Below is a small trained network, with its code and all its weights. Each question gives an input and a class and asks what happens when units are switched off, that is, made to give their printed mean instead of their output.

import numpy as np


def w(rows, s, z=0):
    codes = np.array(rows[::2]) - 128.0
    scale = np.full(codes.shape[1], s)
    scale[-1] = z or s
    return codes * scale


def norm(h):
    return h / np.sqrt((h * h).mean(-1, keepdims=True) + 1e-5)


def f(y):
    return y / 2 * (1 + np.tanh(0.7978845608 * (y + 0.044715 * y**3)))


def log_softmax(a):
    a = a - a.max(-1, keepdims=True)
    return a - np.log(np.exp(a).sum(-1, keepdims=True))


def net(x, mask):
    res = np.array(x, float).reshape(1, 7) / 4 @ E
    u = 0
    for l in range(2):
        y = f(norm(res) @ A[l][:, :-1].T + A[l][:, -1])
        res = res + np.where(mask[u : u + 5], y, B[l][:, -1]) @ B[l][:, :-1]
        u += 5
    return log_softmax(norm(res)[-1] @ U[:, :-1].T + U[:, -1])


A, B = {}, {}
E = w([
[93,43,117,47,78,70],'x0',
[179,120,157,175,160,118],'x1',
[98,117,109,153,65,198],'x2',
[202,8,137,108,117,80],'x3',
[115,114,36,196,152,71],'x4',
[166,116,80,124,39,124],'x5',
[150,174,137,148,89,84],'x6',
],0.013)
A[0] = w([
[36,139,140,51,141,157,15],'L0N1',
[181,145,133,25,191,105,14],'L0N2',
[132,122,135,136,177,17,2],'L0N3',
[182,114,226,45,73,119,51],'L0N4',
[163,93,159,150,252,183,19],'L0N5',
],0.026,0.0075)
B[0] = w([
[4,126,168,120,126,153,201],'L0N1',
[147,209,142,9,123,88,186],'L0N2',
[85,117,87,185,165,19,193],'L0N3',
[192,136,153,185,2,114,249],'L0N4',
[170,70,202,135,243,172,217],'L0N5',
],0.027,0.014)
A[1] = w([
[127,225,95,208,164,186,82],'L1N1',
[147,167,117,81,163,38,46],'L1N2',
[141,4,59,42,76,135,117],'L1N3',
[118,103,75,177,144,75,40],'L1N4',
[50,133,119,103,104,203,2],'L1N5',
],0.027,0.0047)
B[1] = w([
[196,198,73,77,141,175,226],'L1N1',
[86,116,88,5,124,102,236],'L1N2',
[134,10,114,132,127,231,197],'L1N3',
[101,125,91,216,160,85,247],'L1N4',
[58,175,138,176,122,137,255],'L1N5',
],0.026,0.0084)
U = w([
[178,186,67,118,131,190,127],'0',
[128,149,163,20,117,64,3],'1',
[197,119,165,148,6,120,215],'2',
[103,71,52,144,172,43,163],'3',
[123,30,88,172,106,193,85],'4',
[181,100,206,137,227,158,129],'5',
[18,172,169,144,104,170,159],'6',
],0.022,0.0037)

Each question gives the input, the list of numbers given to net, and the class t.
The units are the neurons (one row each of A and B). Each row of codes is followed by its name. A weight is (code - 128) times the scale printed after its matrix; where a second scale follows, it is the last column's (A, B and U).
mask holds one flag per neuron, layer by layer. A switched-off neuron (its flag False) gives its mean, the last column of its row in B, instead of its output. The means were averaged over made-up inputs and are rounded, as every weight is.
A unit's drop is (log p(t) with every unit on - log p(t) with that unit switched off) / (log p(t) with every unit on - log p(t) with every unit switched off).
The circuit of an input: a set's keep is (log p(t) with only the set's units on - log p(t) with every unit switched off) / (log p(t) with every unit on - log p(t) with every unit switched off). Starting from all 10 units, units are removed one at a time, each time the one whose removal leaves the highest keep (on an exact tie, the one counted first), for as long as the keep stays at least 0.8.
units of the circuit, in order: the units of the circuit, biggest drop first
unit that matters most: the unit with the biggest drop
top k neurons: the k neurons with the biggest drops, biggest first
k most important neurons of layer l: the k neurons of layer l with the biggest drops, biggest first
drop of u: that unit's drop, to one decimal
input [-8,-5,2,4,3,4,2], class 0: units of the circuit, in order : [L0N4; L1N1]
input [8,0,5,-4,7,3,5], class 4: units of the circuit, in order : [L0N3; L1N3]
input [3,-5,-2,7,2,3,-3], class 4: unit that matters most : L1N3
input [5,6,1,-2,7,-8,-6], class 5: 2 most important neurons of layer 0 : [L0N5; L0N2]
input [-5,7,0,-7,6,-3,-2], class 5: top 2 neurons : [L0N5; L0N4]
input [-3,-4,5,6,3,1,5], class 4: units of the circuit, in order : [L0N3; L0N4; L1N3; L0N5]
input [-5,-7,3,1,3,3,-4], class 0: top 2 neurons : [L0N1; L1N1]
input [-6,7,-2,3,0,8,3], class 0: 4 most important neurons of layer 0 : [L0N4; L0N3; L0N2; L0N5]
input [-6,3,-8,-5,-1,6,2], class 0: top 2 neurons : [L1N1; L0N2]
input [-8,8,2,5,0,5,5], class 5: top 2 neurons : [L0N4; L1N2]
input [-7,-5,5,-3,-2,3,-1], class 0: top 2 neurons : [L1N1; L0N1]
input [5,1,-4,-1,-1,-2,-7], class 1: top 2 neurons : [L0N2; L1N2]
input [-4,-8,-1,1,8,5,-6], class 4: 2 most important neurons of layer 0 : [L0N3; L0N1]
input [-2,8,-8,-2,-8,6,-4], class 2: unit that matters most : L0N4
input [5,3,0,-8,4,-2,4], class 3: top 2 neurons : [L1N4; L0N2]
input [1,-4,1,5,5,7,5], class 4: top 2 neurons : [L1N3; L0N3]
input [-6,4,6,4,-4,5,-8], class 5: drop of L0N5 : 0.1
input [-3,7,-4,-8,5,6,-3], class 0: drop of L1N1 : 0.1
input [-6,5,-4,-1,4,7,1], class 0: drop of L1N4 : -0.1
input [-3,2,-2,-4,-8,-2,-4], class 5: units of the circuit, in order : [L0N5]
